Here is a tiny trained network, its code and every weight. The questions are about switching its units off for an input and a target symbol, where a switched-off unit gives its printed mean instead of its output.

import numpy as np


def w(rows, s, z=0):
    codes = np.array(rows[::2]) - 128.0
    scale = np.full(codes.shape[1], s)
    scale[-1] = z or s
    return codes * scale


def norm(h):
    return h / np.sqrt((h * h).mean(-1, keepdims=True) + 1e-5)


def softmax(a):
    e = np.exp(a - a.max(-1, keepdims=True))
    return e / e.sum(-1, keepdims=True)


def log_softmax(a):
    a = a - a.max(-1, keepdims=True)
    return a - np.log(np.exp(a).sum(-1, keepdims=True))


def net(x, mask):
    ids = ['αεηξσφ'.index(c) for c in x.split()]
    T = len(ids)
    res = E[ids] + P[:T]
    u = 0
    for l in range(3):
        r = norm(res)
        for j in range(2):
            rows = slice(4 * j, 4 * j + 4)
            q, k, v = (r @ M[l][rows].T for M in (Q, K, V))
            z = softmax(np.where(np.tri(T) > 0, q @ k.T / 4**0.5, -1e9)) @ v
            o = O[l][rows]
            res = res + np.where(mask[u + j], z, o[:, -1]) @ o[:, :-1]
        u += 2
    return log_softmax(norm(res)[-1] @ U[:, :-1].T + U[:, -1])


Q, K, V, O = {}, {}, {}, {}
E = w([
[113,110,126],'α',
[167,2,113],'ε',
[108,114,126],'η',
[151,136,121],'ξ',
[106,136,107],'σ',
[137,130,91],'φ',
],0.0091)
P = w([
[243,139,72],'0',
[249,73,89],'1',
[217,99,103],'2',
[191,102,129],'3',
[174,106,157],'4',
[161,119,175],'5',
[148,129,186],'6',
[129,148,204],'7',
[106,139,211],'8',
],0.0019)
Q[0] = w([
[79,82,141],'L0H0',
[124,129,175],'L0H0',
[91,94,125],'L0H0',
[209,124,154],'L0H0',
[206,214,255],'L0H1',
[60,50,43],'L0H1',
[158,96,189],'L0H1',
[144,166,2],'L0H1',
],0.0047)
K[0] = w([
[108,178,121],'L0H0',
[153,116,165],'L0H0',
[107,157,97],'L0H0',
[184,134,121],'L0H0',
[55,112,2],'L0H1',
[243,131,253],'L0H1',
[171,98,48],'L0H1',
[124,226,200],'L0H1',
],0.0043)
V[0] = w([
[216,51,177],'L0H0',
[253,178,141],'L0H0',
[146,136,167],'L0H0',
[124,184,125],'L0H0',
[135,91,145],'L0H1',
[136,59,63],'L0H1',
[125,102,182],'L0H1',
[49,172,60],'L0H1',
],0.0032)
O[0] = w([
[63,168,116,180],'L0H0',
[44,178,134,148],'L0H0',
[70,126,134,92],'L0H0',
[103,74,122,89],'L0H0',
[163,158,67,144],'L0H1',
[142,90,6,250],'L0H1',
[194,155,75,93],'L0H1',
[100,42,143,111],'L0H1',
],0.0021,0.0025)
Q[1] = w([
[179,148,174],'L1H0',
[28,11,107],'L1H0',
[2,109,62],'L1H0',
[147,209,62],'L1H0',
[143,140,232],'L1H1',
[16,90,4],'L1H1',
[187,236,148],'L1H1',
[35,97,24],'L1H1',
],0.0037)
K[1] = w([
[200,142,96],'L1H0',
[60,44,242],'L1H0',
[51,149,179],'L1H0',
[98,207,9],'L1H0',
[120,71,20],'L1H1',
[84,252,242],'L1H1',
[192,40,156],'L1H1',
[2,215,232],'L1H1',
],0.0033)
V[1] = w([
[191,201,46],'L1H0',
[64,181,95],'L1H0',
[116,148,78],'L1H0',
[87,75,179],'L1H0',
[78,218,84],'L1H1',
[44,197,73],'L1H1',
[252,144,133],'L1H1',
[230,105,141],'L1H1',
],0.0034)
O[1] = w([
[88,105,244,251],'L1H0',
[159,38,167,98],'L1H0',
[156,93,223,196],'L1H0',
[151,149,55,58],'L1H0',
[216,6,176,105],'L1H1',
[225,42,154,123],'L1H1',
[71,157,237,183],'L1H1',
[78,199,200,187],'L1H1',
],0.0025,0.0019)
Q[2] = w([
[193,164,74],'L2H0',
[190,206,138],'L2H0',
[87,69,110],'L2H0',
[205,165,150],'L2H0',
[87,211,253],'L2H1',
[92,101,221],'L2H1',
[190,119,164],'L2H1',
[65,170,176],'L2H1',
],0.0063)
K[2] = w([
[133,106,191],'L2H0',
[105,57,157],'L2H0',
[141,185,106],'L2H0',
[98,69,180],'L2H0',
[254,145,226],'L2H1',
[149,77,225],'L2H1',
[168,71,73],'L2H1',
[170,170,226],'L2H1',
],0.0068)
V[2] = w([
[239,199,99],'L2H0',
[144,225,119],'L2H0',
[124,203,49],'L2H0',
[222,124,64],'L2H0',
[161,228,58],'L2H1',
[118,44,141],'L2H1',
[241,230,179],'L2H1',
[3,163,195],'L2H1',
],0.0027)
O[2] = w([
[228,208,178,89],'L2H0',
[229,223,84,21],'L2H0',
[239,145,158,73],'L2H0',
[145,180,220,189],'L2H0',
[70,8,222,40],'L2H1',
[182,202,117,219],'L2H1',
[6,54,112,2],'L2H1',
[164,53,43,53],'L2H1',
],0.0022,0.0016)
U = w([
[160,176,225,251],'α',
[44,103,177,107],'ε',
[75,188,89,107],'η',
[125,155,61,36],'ξ',
[173,154,41,43],'σ',
[229,2,119,192],'φ',
],0.0072,0.002)

Each question gives the input, a string of symbols that net reads in full, and the target symbol t.
The units are the heads (4 rows each of Q, K, V and O). Each row of codes is followed by its name. A weight is (code - 128) times the scale printed after its matrix; where a second scale follows, it is the last column's (O and U).
mask holds one flag per head, layer by layer. A switched-off head (its flag False) gives its mean, the last column of its rows in O, instead of its output. The means were averaged over made-up inputs and are rounded, as every weight is.
A unit's drop is (log p(t) with every unit on - log p(t) with that unit switched off) / (log p(t) with every unit on - log p(t) with every unit switched off).
The circuit of an input: a set's keep is (log p(t) with only the set's units on - log p(t) with every unit switched off) / (log p(t) with every unit on - log p(t) with every unit switched off). Starting from all 6 units, units are removed one at a time, each time the one whose removal leaves the highest keep (on an exact tie, the one counted first), for as long as the keep stays at least 0.8.
circuit, biggest first: the units of the circuit, biggest drop first
unit that matters most: the unit with the biggest drop
which heads matter: for each layer, one digit per head in row order, 1 if its drop is at least 0.15 and else 0, layers parted by /
drop of u: that unit's drop, to one decimal
input ξ ξ σ σ φ, target φ: circuit, biggest first : L1H1, L1H0
input ξ ε ε φ ξ α ε σ α, target φ: which heads matter : 10 / 11 / 11
input σ ε σ ε η, target η: circuit, biggest first : L1H0, L1H1, L0H0
input ε σ σ φ, target φ: unit that matters most : L2H1
input η ξ σ σ σ η ε ε ξ, target ε: circuit, biggest first : L2H0, L2H1, L1H0
input σ φ σ, target α: which heads matter : 10 / 01 / 11
input ε σ σ α ξ φ, target ε: which heads matter : 11 / 11 / 01
input φ ε α, target η: circuit, biggest first : L1H1, L1H0
input σ φ η η, target σ: circuit, biggest first : L1H0, L2H1
input η ξ σ ξ φ, target ε: circuit, biggest first : L1H1, L1H0, L2H1, L0H1
input σ ε ξ σ α ε φ η α, target σ: circuit, biggest first : L1H0, L1H1, L2H0
input α α ξ σ, target ε: circuit, biggest first : L1H0, L2H1, L1H1
input σ ε η α, target σ: circuit, biggest first : L2H1, L1H0
input σ ξ ξ σ ε φ σ, target α: circuit, biggest first : L2H0, L1H1
input ε ξ σ σ σ, target φ: which heads matter : 00 / 01 / 00
input ε σ ξ σ, target ε: circuit, biggest first : L2H1, L1H0
input σ φ α, target α: circuit, biggest first : L2H0
input ε σ φ η ε ε φ φ φ, target α: circuit, biggest first : L2H0, L1H0, L2H1
input φ φ α, target α: which heads matter : 00 / 00 / 11
input σ ε ε ξ α α σ η, target φ: which heads matter : 00 / 01 / 01
input ε ε σ ε η, target η: circuit, biggest first : L1H0
input φ φ α α ε ξ σ ε ξ, target ε: circuit, biggest first : L2H1, L2H0
input ε ε σ η σ, target σ: drop of L2H1 : 0.1
input ε φ η, target α: drop of L2H0 : 1.1
input η ε φ ε α, target η: drop of L1H1 : 0.7
input η φ φ, target α: drop of L1H1 : 0.2
input η σ α η σ, target σ: unit that matters most : L2H1
